Below are the code and all the weights of a small trained network. Each question names an input and a target symbol and asks about switching units off, where a switched-off unit gives its printed mean instead of its output.

import numpy as np


def w(rows, s, z=0):
    codes = np.array(rows[::2]) - 128.0
    scale = np.full(codes.shape[1], s)
    scale[-1] = z or s
    return codes * scale


def norm(h):
    return h / np.sqrt((h * h).mean(-1, keepdims=True) + 1e-5)


def f(y):
    return y / 2 * (1 + np.tanh(0.7978845608 * (y + 0.044715 * y**3)))


def softmax(a):
    e = np.exp(a - a.max(-1, keepdims=True))
    return e / e.sum(-1, keepdims=True)


def log_softmax(a):
    a = a - a.max(-1, keepdims=True)
    return a - np.log(np.exp(a).sum(-1, keepdims=True))


def net(x, mask):
    ids = ['αβγδζηθλμσφω'.index(c) for c in x.split()]
    T = len(ids)
    res = E[ids] + P[:T]
    u = 0
    for l in range(2):
        r = norm(res)
        for j in range(3):
            rows = slice(3 * j, 3 * j + 3)
            q, k, v = (r @ M[l][rows].T for M in (Q, K, V))
            z = softmax(np.where(np.tri(T) > 0, q @ k.T / 3**0.5, -1e9)) @ v
            o = O[l][rows]
            res = res + np.where(mask[u + j], z, o[:, -1]) @ o[:, :-1]
        u += 3
        y = f(norm(res) @ A[l][:, :-1].T + A[l][:, -1])
        res = res + np.where(mask[u : u + 8], y, B[l][:, -1]) @ B[l][:, :-1]
        u += 8
    return log_softmax(norm(res)[-1] @ U[:, :-1].T + U[:, -1])


Q, K, V, O, A, B = {}, {}, {}, {}, {}, {}
E = w([
[180,65,166,119,187],'α',
[45,145,106,14,86],'β',
[119,134,38,238,46],'γ',
[86,167,117,103,106],'δ',
[154,137,145,62,97],'ζ',
[85,61,135,136,114],'η',
[87,110,66,112,157],'θ',
[122,131,67,61,85],'λ',
[254,59,61,48,207],'μ',
[106,70,103,45,75],'σ',
[43,149,149,168,202],'φ',
[138,86,133,107,96],'ω',
],0.023)
P = w([
[125,152,187,174,68],'0',
[2,35,80,64,170],'1',
[67,120,70,49,208],'2',
[26,68,79,112,193],'3',
[98,132,96,48,165],'4',
[140,89,176,54,177],'5',
[125,112,216,42,153],'6',
],0.0099)
Q[0] = w([
[48,126,36,151,112],'0.h1',
[165,143,123,78,74],'0.h1',
[120,178,132,216,129],'0.h1',
[51,156,141,120,95],'0.h2',
[225,160,205,158,157],'0.h2',
[57,138,83,112,106],'0.h2',
[74,122,128,153,105],'0.h3',
[74,79,95,85,123],'0.h3',
[14,89,202,3,162],'0.h3',
],0.047)
K[0] = w([
[138,61,162,163,254],'0.h1',
[141,61,68,105,85],'0.h1',
[175,150,250,85,112],'0.h1',
[122,122,92,132,79],'0.h2',
[177,97,183,20,221],'0.h2',
[93,147,77,184,54],'0.h2',
[195,109,131,160,145],'0.h3',
[138,152,179,192,96],'0.h3',
[166,179,63,226,29],'0.h3',
],0.043)
V[0] = w([
[68,202,233,120,176],'0.h1',
[154,197,154,174,29],'0.h1',
[120,116,121,12,170],'0.h1',
[176,206,136,221,41],'0.h2',
[159,117,182,105,114],'0.h2',
[177,102,67,253,95],'0.h2',
[83,236,88,162,111],'0.h3',
[87,95,132,202,141],'0.h3',
[128,118,18,126,138],'0.h3',
],0.032)
O[0] = w([
[40,142,200,134,214,119],'0.h1',
[144,102,180,222,120,4],'0.h1',
[26,139,118,44,59,212],'0.h1',
[137,24,93,197,74,94],'0.h2',
[138,123,202,92,163,102],'0.h2',
[249,76,34,223,130,69],'0.h2',
[22,174,73,173,97,174],'0.h3',
[137,100,64,139,203,118],'0.h3',
[155,189,94,136,96,142],'0.h3',
],0.022,0.032)
A[0] = w([
[84,151,155,151,214,70],'0.n1',
[90,112,158,130,155,46],'0.n2',
[110,253,162,117,190,165],'0.n3',
[173,174,160,182,133,86],'0.n4',
[79,113,120,175,166,4],'0.n5',
[101,118,132,207,194,42],'0.n6',
[146,145,203,175,90,52],'0.n7',
[156,115,156,162,132,53],'0.n8',
],0.032,0.0043)
B[0] = w([
[158,138,78,78,11,168],'0.n1',
[162,186,104,159,113,153],'0.n2',
[102,9,59,37,72,253],'0.n3',
[166,87,78,71,118,133],'0.n4',
[80,39,104,123,145,139],'0.n5',
[83,4,75,76,178,147],'0.n6',
[58,52,60,85,73,131],'0.n7',
[142,143,97,86,169,132],'0.n8',
],0.026,0.022)
Q[1] = w([
[164,118,67,248,110],'1.h1',
[185,142,215,213,70],'1.h1',
[144,133,189,116,123],'1.h1',
[129,167,175,196,171],'1.h2',
[88,93,20,60,95],'1.h2',
[108,87,32,117,135],'1.h2',
[114,133,168,3,36],'1.h3',
[144,128,51,98,66],'1.h3',
[97,110,77,80,79],'1.h3',
],0.041)
K[1] = w([
[52,156,77,59,168],'1.h1',
[124,138,155,17,109],'1.h1',
[150,123,170,119,108],'1.h1',
[105,159,110,41,170],'1.h2',
[148,103,103,231,126],'1.h2',
[128,110,75,197,136],'1.h2',
[152,156,143,253,153],'1.h3',
[151,107,82,143,77],'1.h3',
[136,84,132,163,74],'1.h3',
],0.052)
V[1] = w([
[146,150,98,114,2],'1.h1',
[170,67,221,145,93],'1.h1',
[50,81,144,187,119],'1.h1',
[122,115,232,144,128],'1.h2',
[166,133,128,90,173],'1.h2',
[169,30,94,164,69],'1.h2',
[156,124,34,129,146],'1.h3',
[192,110,167,95,122],'1.h3',
[161,184,131,119,164],'1.h3',
],0.065)
O[1] = w([
[202,129,101,210,9,254],'1.h1',
[186,168,255,195,151,54],'1.h1',
[33,117,157,193,132,167],'1.h1',
[80,148,243,105,152,51],'1.h2',
[145,117,127,67,173,85],'1.h2',
[212,164,143,250,154,189],'1.h2',
[177,207,57,129,143,139],'1.h3',
[179,127,195,101,160,83],'1.h3',
[116,134,106,41,131,37],'1.h3',
],0.041,0.036)
A[1] = w([
[171,94,57,60,107,172],'1.n1',
[184,127,123,85,220,76],'1.n2',
[174,101,202,63,119,1],'1.n3',
[170,69,155,118,210,90],'1.n4',
[89,146,88,186,139,137],'1.n5',
[100,132,2,129,128,116],'1.n6',
[181,88,201,153,118,103],'1.n7',
[98,58,115,163,97,112],'1.n8',
],0.056,0.0054)
B[1] = w([
[93,255,196,174,124,214],'1.n1',
[42,224,103,147,58,179],'1.n2',
[189,8,71,199,112,163],'1.n3',
[63,214,56,100,123,161],'1.n4',
[172,79,73,123,194,204],'1.n5',
[201,10,148,150,225,253],'1.n6',
[164,78,45,115,191,155],'1.n7',
[84,217,133,63,128,220],'1.n8',
],0.055,0.035)
U = w([
[178,141,172,58,187,185],'α',
[78,116,118,100,94,230],'β',
[147,127,140,151,149,128],'γ',
[47,139,109,218,155,5],'δ',
[136,111,216,163,157,179],'ζ',
[101,233,105,146,175,101],'η',
[145,135,2,89,110,4],'θ',
[135,156,131,216,49,59],'λ',
[209,177,162,83,95,129],'μ',
[198,45,157,99,109,126],'σ',
[97,71,110,136,231,120],'φ',
[164,174,192,158,187,208],'ω',
],0.012,0.0049)

Each question gives the input, a string of symbols that net reads in full, and the target symbol t.
The units are the heads (3 rows each of Q, K, V and O) and the neurons (one row each of A and B). Each row of codes is followed by its name. A weight is (code - 128) times the scale printed after its matrix; where a second scale follows, it is the last column's (O, A, B and U).
mask holds one flag per unit, layer by layer, with each layer's heads first. A switched-off unit (its flag False) gives its mean, the last column of its rows in O or B, instead of its output. The means were averaged over made-up inputs and are rounded, as every weight is.
A unit's drop is (log p(t) with every unit on - log p(t) with that unit switched off) / (log p(t) with every unit on - log p(t) with every unit switched off).
The circuit of an input: a set's keep is (log p(t) with only the set's units on - log p(t) with every unit switched off) / (log p(t) with every unit on - log p(t) with every unit switched off). Starting from the 12 units with the biggest drops (on a tie, the unit counted first), units are removed one at a time, each time the one whose removal leaves the highest keep (on an exact tie, the one counted first), for as long as the keep stays at least 0.8.
circuit, biggest first: the units of the circuit, biggest drop first
unit that matters most: the unit with the biggest drop
which heads matter: for each layer, one digit per head in row order, 1 if its drop is at least 0.15 and else 0, layers parted by /
drop of u: that unit's drop, to one decimal
input λ β φ η η, target λ: circuit, biggest first -> [1.h1, 0.h1]
input σ λ δ θ σ α, target σ: circuit, biggest first -> [0.h3, 1.h3, 1.n3, 0.h2]
input ζ θ β δ, target ζ: which heads matter -> 101 / 100
input φ σ β λ β, target φ: circuit, biggest first -> [1.h1, 0.h1]
input μ β β λ, target μ: which heads matter -> 001 / 000
input β γ φ, target φ: unit that matters most -> 0.h2
input θ β ω β α γ φ, target φ: circuit, biggest first -> [0.h2, 0.h1, 0.n6, 1.h1]
input δ θ δ, target δ: circuit, biggest first -> [0.h1, 1.h1, 0.h2]
input μ α β δ β, target μ: which heads matter -> 001 / 000
input ω β θ φ, target ω: circuit, biggest first -> [0.h3, 1.h1, 0.h1]
input α θ β θ ζ, target α: circuit, biggest first -> [0.h3, 1.h1, 0.h1]
input α ω λ λ θ, target α: circuit, biggest first -> [0.h3, 1.h1]
input φ γ β σ β β γ, target φ: circuit, biggest first -> [0.h2, 0.h1, 1.h1]
input β θ η θ λ ζ, target β: unit that matters most -> 0.h2
input α β β β η, target α: which heads matter -> 001 / 100
input β α σ δ λ β, target β: which heads matter -> 000 / 000
input η θ β δ, target η: which heads matter -> 001 / 100
input σ λ θ λ β, target σ: which heads matter -> 101 / 101
input λ ζ φ θ ζ η φ, target λ: drop of 0.h1 -> 0.5
input η φ θ ω β, target η: drop of 0.h3 -> 0.8
input μ β σ θ, target μ: unit that matters most -> 0.h3
input η β β β η, target η: drop of 0.h3 -> 0.8
